[3 48 3 8]
[-17 3 -2 -7]
[18 -2 4 8]
[0 -5 -1 0]
:
[-17 3 -2]
[18 -2 4]

[-20 -21 4]
[-6 3 14]
[31 44 3]
[-8 6 13]
[-2 -1 8]
:
[-6 3 14]
[31 44 3]

[9 16 -13 -1]
[1 2 -2 -3]
[17 9 -9 49]
:
[1 2 -2]
[17 9 -9]

[-49 20 -54]
[-11 -44 -19]
[-25 -30 30]
[50 7 48]
[43 3 -9]
:
[-11 -44 -19]
[-25 -30 30]

[36 0 -9 -7 -14]
[48 -1 -9 -7 -19]
[-18 0 -27 -28 -27]
[23 0 -14 -13 -14]
:
[48 -1 -9]
[-18 0 -27]

[10 -17 -36]
[10 -18 -38]
[11 -19 -39]
:
[10 -18 -38]
[11 -19 -39]

[-23 4 -13 3 37]
[-2 -54 -18 5 13]
[-33 0 -15 -5 21]
[1 -21 -9 7 21]
:
[-2 -54 -18]
[-33 0 -15]

[-39 11 -30 -23]
[-43 15 -41 -35]
[45 -14 41 32]
[-40 13 -37 -26]
[-27 10 -27 -23]
:
[-43 15 -41]
[45 -14 41]
---
[16 22 22 -28 -41 28 43 42 -24 32]
[-43 -39 -24 29 29 33 -42 41 36 5]
[-43 -30 -41 -2 41 15 -34 -24 -25 -34]
[-35 -43 -30 -54 49 28 -26 -38 -40 -53]
[38 39 -27 -25 31 25 -24 30 28 -6]
[-40 35 14 29 -47 4 26 27 33 29]
[-29 -39 17 -29 36 -37 -30 14 -24 0]
[19 -12 34 -10 -41 -30 27 -32 -12 -17]
[-28 -47 13 -48 35 4 33 28 -42 -34]
:
[16 22 -41 43 -24]
[-43 -24 29 -42 36]
[-43 -41 41 -34 -25]
[-35 -30 49 -26 -40]
[38 -27 31 -24 28]
[-40 14 -47 26 33]
[-29 17 36 -30 -24]
[19 34 -41 27 -12]
[-28 13 35 33 -42]

[22 6 7 -10 13 -12 42]
[8 6 11 -10 -43 -25 -2]
[39 6 9 -14 11 -7 27]
[17 6 12 -12 -41 -21 -7]
[27 6 12 -14 -37 -17 -9]
[42 6 12 -16 -20 -9 -6]
:
[22 7 13 42]
[8 11 -43 -2]
[39 9 11 27]
[17 12 -41 -7]
[27 12 -37 -9]
[42 12 -20 -6]

[30 0 16 6 8 -13 7 -25 -4 2 -11 23 -3 8]
[-11 43 -5 23 -3 -4 5 19 -8 14 -3 0 2 -11]
:
[30 16 8 7 -4 -11 -3]
[-11 -5 -3 5 -8 -3 2]

[-12 12 -3]
[-20 -40 -7]
[35 -2 27]
[-8 -51 -17]
[-9 55 21]
[2 21 -19]
[-1 -29 12]
[19 45 -3]
[14 -37 -20]
[15 -9 47]
[-28 -35 -25]
:
[-12 -3]
[-20 -7]
[35 27]
[-8 -17]
[-9 21]
[2 -19]
[-1 12]
[19 -3]
[14 -20]
[15 47]
[-28 -25]

[-23 8]
[17 -10]
[-16 15]
[16 41]
[-14 11]
[-32 14]
:
[-23]
[17]
[-16]
[16]
[-14]
[-32]

[-6 4 2 -16 -37 -19 7 -8 23 4 15 0]
[1 -14 18 1 -6 -36 21 11 20 5 10 14]
[19 -54 -21 -28 -29 -6 54 55 11 0 28 -33]
[-7 4 4 -14 -30 -13 13 -5 17 1 8 7]
[-3 -5 0 -6 -11 -14 13 1 6 3 5 3]
[-4 -9 -5 -13 -11 -10 17 4 4 -5 1 1]
:
[-6 2 -37 7 23 15]
[1 18 -6 21 20 10]
[19 -21 -29 54 11 28]
[-7 4 -30 13 17 8]
[-3 0 -11 13 6 5]
[-4 -5 -11 17 4 1]
---
[22 -15 -36 9]
[-39 4 -28 11]
[31 35 54 -12]
[20 -23 6 -20]
[3 -8 -21 0]
:
[4 -28]
[35 54]

[-21 -22 -32 -12]
[52 51 -29 30]
[31 28 -18 28]
:
[51 -29]
[28 -18]

[25 2 -15]
[0 14 8]
[50 -4 8]
[36 2 28]
[-15 -1 0]
:
[14 8]
[-4 8]

[-18 -12 -37 18]
[6 3 32 6]
[-6 41 47 -20]
[22 13 34 -25]
[-23 -7 -20 33]
:
[3 32]
[41 47]

[31 36 -18 -37 19]
[23 -9 3 0 -11]
[6 14 -25 -12 -14]
[26 -34 12 26 49]
:
[-9 3]
[14 -25]

[-7 27 21 -17]
[16 31 -17 8]
[3 -20 44 12]
[2 -21 9 -17]
:
[31 -17]
[-20 44]
